Here is a tiny trained network, its code and every weight. The questions are about switching its units off for an input and a target symbol, where a switched-off unit gives its printed mean instead of its output.

import numpy as np


def w(rows, s, z=0):
    codes = np.array(rows[::2]) - 128.0
    scale = np.full(codes.shape[1], s)
    scale[-1] = z or s
    return codes * scale


def norm(h):
    return h / np.sqrt((h * h).mean(-1, keepdims=True) + 1e-5)


def f(y):
    return np.maximum(y, 0)


def softmax(a):
    e = np.exp(a - a.max(-1, keepdims=True))
    return e / e.sum(-1, keepdims=True)


def log_softmax(a):
    a = a - a.max(-1, keepdims=True)
    return a - np.log(np.exp(a).sum(-1, keepdims=True))


def net(x, mask):
    ids = ['αβγδεζηθλμπστφψω'.index(c) for c in x.split()]
    T = len(ids)
    res = E[ids] + P[:T]
    u = 0
    for l in range(3):
        q, k, v = (norm(res) @ M[l].T for M in (Q, K, V))
        z = softmax(np.where(np.tri(T) > 0, q @ k.T / 3**0.5, -1e9)) @ v
        res = res + np.where(mask[u], z, O[l][:, -1]) @ O[l][:, :-1]
        u += 1
        y = f(norm(res) @ A[l][:, :-1].T + A[l][:, -1])
        res = res + np.where(mask[u : u + 12], y, B[l][:, -1]) @ B[l][:, :-1]
        u += 12
    return log_softmax(norm(res)[-1] @ U[:, :-1].T + U[:, -1])


Q, K, V, O, A, B = {}, {}, {}, {}, {}, {}
E = w([
[99,121,196,140,155,127],'α',
[211,119,37,131,164,225],'β',
[178,147,194,116,143,97],'γ',
[197,105,43,127,168,234],'δ',
[128,131,137,60,123,114],'ε',
[106,125,130,117,154,39],'ζ',
[14,103,149,159,115,84],'η',
[143,121,135,73,146,124],'θ',
[138,135,232,37,119,174],'λ',
[120,97,3,157,40,150],'μ',
[55,126,145,160,130,200],'π',
[112,88,146,62,158,133],'σ',
[159,154,134,185,170,121],'τ',
[127,44,62,152,209,80],'φ',
[176,144,126,96,145,124],'ψ',
[154,162,133,95,81,95],'ω',
],0.0051)
P = w([
[165,2,142,160,55,136],'0',
[161,55,136,122,82,122],'1',
[146,83,152,109,116,128],'2',
[137,115,152,104,140,125],'3',
[133,151,154,98,158,126],'4',
[113,186,161,94,172,127],'5',
[100,188,174,107,181,130],'6',
],0.0043)
Q[0] = w([
[125,175,253,96,166,84],'L0H0',
[158,157,38,148,109,103],'L0H0',
[115,82,3,145,75,124],'L0H0',
],0.0056)
K[0] = w([
[83,240,151,95,227,120],'L0H0',
[102,52,55,83,122,164],'L0H0',
[175,1,94,183,101,123],'L0H0',
],0.0043)
V[0] = w([
[178,199,123,91,155,183],'L0H0',
[169,160,71,64,98,175],'L0H0',
[181,245,162,165,5,80],'L0H0',
],0.0023)
O[0] = w([
[84,70,158,130,103,100,3],'L0H0',
[91,121,149,180,143,110,70],'L0H0',
[115,5,79,133,254,112,133],'L0H0',
],0.0035,0.00068)
A[0] = w([
[127,129,122,253,137,151,134],'L0N0',
[143,158,72,157,94,119,151],'L0N1',
[138,169,132,175,134,126,11],'L0N2',
[93,104,121,101,86,108,124],'L0N3',
[68,139,135,122,136,153,41],'L0N4',
[64,85,106,132,144,181,76],'L0N5',
[160,110,91,131,148,148,172],'L0N6',
[61,185,39,149,102,117,40],'L0N7',
[83,164,148,127,135,100,224],'L0N8',
[167,184,91,117,113,124,188],'L0N9',
[105,132,107,127,100,138,168],'L0N10',
[141,188,67,139,88,143,64],'L0N11',
],0.0042,0.0012)
B[0] = w([
[183,162,97,67,75,100,188],'L0N0',
[109,138,116,87,145,176,170],'L0N1',
[139,116,149,86,72,117,140],'L0N2',
[154,128,148,89,151,113,204],'L0N3',
[142,148,135,180,99,135,161],'L0N4',
[139,152,132,170,68,139,175],'L0N5',
[129,147,139,157,171,124,194],'L0N6',
[1,164,116,74,116,140,164],'L0N7',
[145,87,128,155,74,114,252],'L0N8',
[158,146,146,100,113,192,207],'L0N9',
[121,98,148,144,106,138,164],'L0N10',
[101,105,96,67,169,178,161],'L0N11',
],0.0034,0.0017)
Q[1] = w([
[112,127,131,53,132,148],'L1H0',
[90,39,2,184,149,207],'L1H0',
[197,216,246,90,128,54],'L1H0',
],0.0064)
K[1] = w([
[131,212,47,222,141,127],'L1H0',
[217,15,125,153,18,88],'L1H0',
[2,230,126,70,235,134],'L1H0',
],0.0042)
V[1] = w([
[170,242,204,105,125,95],'L1H0',
[77,135,108,69,64,193],'L1H0',
[66,37,155,135,252,145],'L1H0',
],0.0024)
O[1] = w([
[239,4,183,185,155,41,201],'L1H0',
[150,233,55,151,187,72,99],'L1H0',
[213,246,171,106,21,144,2],'L1H0',
],0.0021,0.00077)
A[1] = w([
[119,103,144,99,161,160,132],'L1N0',
[68,98,148,125,139,131,62],'L1N1',
[124,119,94,119,191,98,83],'L1N2',
[84,114,138,88,150,137,62],'L1N3',
[95,138,153,150,141,137,106],'L1N4',
[129,168,155,116,171,126,5],'L1N5',
[125,101,126,110,151,169,136],'L1N6',
[133,101,154,134,111,164,61],'L1N7',
[146,116,160,104,185,111,214],'L1N8',
[182,144,137,254,153,129,63],'L1N9',
[145,111,82,122,110,124,56],'L1N10',
[156,161,86,103,162,145,179],'L1N11',
],0.0051,0.0019)
B[1] = w([
[147,133,116,167,113,97,162],'L1N0',
[178,177,140,134,94,109,144],'L1N1',
[83,82,123,154,147,120,149],'L1N2',
[157,121,111,111,95,57,143],'L1N3',
[161,136,103,176,119,159,143],'L1N4',
[123,142,130,171,70,123,145],'L1N5',
[152,148,120,158,132,93,158],'L1N6',
[125,173,109,167,92,114,145],'L1N7',
[138,126,74,179,90,123,254],'L1N8',
[108,135,100,4,91,90,154],'L1N9',
[118,124,128,180,133,143,146],'L1N10',
[73,148,120,199,91,135,171],'L1N11',
],0.0039,0.0034)
Q[2] = w([
[115,111,138,134,205,244],'L2H0',
[176,46,254,130,173,60],'L2H0',
[214,182,223,181,21,13],'L2H0',
],0.0053)
K[2] = w([
[165,62,134,110,15,142],'L2H0',
[253,226,193,136,205,32],'L2H0',
[80,249,188,96,254,102],'L2H0',
],0.006)
V[2] = w([
[215,151,24,182,132,185],'L2H0',
[153,212,128,183,236,94],'L2H0',
[120,80,193,254,100,180],'L2H0',
],0.003)
O[2] = w([
[3,103,238,67,96,88,146],'L2H0',
[146,17,109,34,77,153,6],'L2H0',
[150,176,144,66,255,91,149],'L2H0',
],0.0034,0.0025)
A[2] = w([
[76,47,90,140,137,169,166],'L2N0',
[90,128,120,161,134,253,180],'L2N1',
[125,157,119,72,120,108,136],'L2N2',
[110,104,98,175,123,106,143],'L2N3',
[138,73,95,123,153,82,74],'L2N4',
[163,122,83,103,136,155,160],'L2N5',
[175,160,143,79,123,189,169],'L2N6',
[80,149,97,139,213,152,87],'L2N7',
[54,187,114,173,104,128,2],'L2N8',
[146,110,147,114,91,140,198],'L2N9',
[136,158,96,104,108,113,113],'L2N10',
[178,97,113,126,137,134,125],'L2N11',
],0.0073,0.0021)
B[2] = w([
[99,178,143,25,203,116,177],'L2N0',
[254,136,93,168,138,159,248],'L2N1',
[128,103,148,147,172,140,180],'L2N2',
[83,104,114,134,130,101,254],'L2N3',
[158,92,115,206,126,177,230],'L2N4',
[69,168,84,100,174,147,162],'L2N5',
[60,56,118,181,118,151,184],'L2N6',
[135,74,169,19,167,142,179],'L2N7',
[47,143,176,98,56,136,242],'L2N8',
[128,149,96,80,147,178,234],'L2N9',
[121,134,164,153,143,135,203],'L2N10',
[87,146,123,79,127,113,208],'L2N11',
],0.0059,0.0025)
U = w([
[56,75,138,97,245,103,127],'α',
[111,101,192,63,129,104,169],'β',
[198,116,75,129,216,203,100],'γ',
[114,121,189,83,134,125,176],'δ',
[163,173,101,105,68,63,150],'ε',
[57,161,47,72,124,175,208],'ζ',
[82,200,107,185,192,122,43],'η',
[193,181,140,77,87,89,146],'θ',
[153,191,84,135,160,73,61],'λ',
[16,152,184,142,68,80,64],'μ',
[152,170,222,176,207,92,118],'π',
[161,177,159,189,56,199,103],'σ',
[164,32,95,49,34,154,5],'τ',
[80,46,194,122,129,218,127],'φ',
[229,48,180,76,156,111,104],'ψ',
[117,64,86,217,117,82,244],'ω',
],0.012,0.0024)

Each question gives the input, a string of symbols that net reads in full, and the target symbol t.
The units are the heads (3 rows each of Q, K, V and O) and the neurons (one row each of A and B). Each row of codes is followed by its name. A weight is (code - 128) times the scale printed after its matrix; where a second scale follows, it is the last column's (O, A, B and U).
mask holds one flag per unit, layer by layer, with each layer's heads first. A switched-off unit (its flag False) gives its mean, the last column of its rows in O or B, instead of its output. The means were averaged over made-up inputs and are rounded, as every weight is.
A unit's drop is (log p(t) with every unit on - log p(t) with that unit switched off) / (log p(t) with every unit on - log p(t) with every unit switched off).
The circuit of an input: a set's keep is (log p(t) with only the set's units on - log p(t) with every unit switched off) / (log p(t) with every unit on - log p(t) with every unit switched off). Starting from the 12 units with the biggest drops (on a tie, the unit counted first), units are removed one at a time, each time the one whose removal leaves the highest keep (on an exact tie, the one counted first), for as long as the keep stays at least 0.8.
units of the circuit, in order: the units of the circuit, biggest drop first
k most important neurons: the k neurons with the biggest drops, biggest first
k most important neurons of layer l: the k neurons of layer l with the biggest drops, biggest first
input θ β γ σ, target γ: units of the circuit, in order -> L2N8; L2N4
input μ δ η τ φ ω, target φ: units of the circuit, in order -> L2H0; L2N6; L2N2
input τ ω ζ ω μ ω, target μ: 3 most important neurons -> L0N7; L0N8; L1N8
input δ ζ σ σ ψ, target σ: 3 most important neurons -> L1N8; L0N9; L1N11
input ω ε ζ, target ω: units of the circuit, in order -> L2N4
input λ η μ ε, target μ: 2 most important neurons of layer 1 -> L1N11; L1N8
input ω ψ ω ω, target ω: units of the circuit, in order -> L0H0; L2N4
input τ θ ω λ σ ε, target σ: units of the circuit, in order -> L2H0; L2N10; L1H0
input ω ω ω π ψ, target π: 3 most important neurons of layer 1 -> L1N8; L1N11; L1N5
input ζ ε τ ω π ω, target π: 2 most important neurons of layer 2 -> L2N2; L2N8
input ω φ ε ω τ ω, target τ: units of the circuit, in order -> L2H0; L0H0
input ω σ ε λ ψ, target λ: 3 most important neurons -> L1N8; L2N8; L1N11
input ω π τ, target π: 2 most important neurons -> L2N2; L2N8
input ψ ζ δ α φ ζ ω, target ζ: 2 most important neurons of layer 2 -> L2N5; L2N1
input ζ ζ μ σ, target μ: 3 most important neurons -> L1N8; L2N1; L1N11
input β φ μ, target ζ: units of the circuit, in order -> L2N0
input θ ε α θ, target α: 3 most important neurons -> L2N1; L2N6; L2N8
input ζ θ ω ψ σ, target ψ: 4 most important neurons of layer 2 -> L2N8; L2N1; L2N2; L2N6
input ψ π α ω, target α: 3 most important neurons -> L2N1; L2N6; L0N9
input λ ε σ σ ε ε, target ε: 2 most important neurons of layer 2 -> L2N4; L2N8
input π ω δ ω λ, target φ: most important neuron of layer 2 -> L2N6
input ω π ω ζ μ λ, target φ: 2 most important neurons -> L2N6; L2N1
input π μ ζ π θ, target π: 2 most important neurons of layer 2 -> L2N8; L2N1
input ζ τ σ ω, target σ: 2 most important neurons of layer 2 -> L2N8; L2N7
input σ μ τ ω, target τ: 2 most important neurons -> L1N9; L2N9
input β ε θ θ θ, target θ: 2 most important neurons -> L1N8; L2N8
input γ γ ζ ζ ψ τ, target ψ: 2 most important neurons -> L2N8; L1N8
input φ δ τ ω σ ω, target σ: 2 most important neurons of layer 0 -> L0N9; L0N8
input α τ η ε ε, target ε: 3 most important neurons -> L1N8; L2N8; L2N4
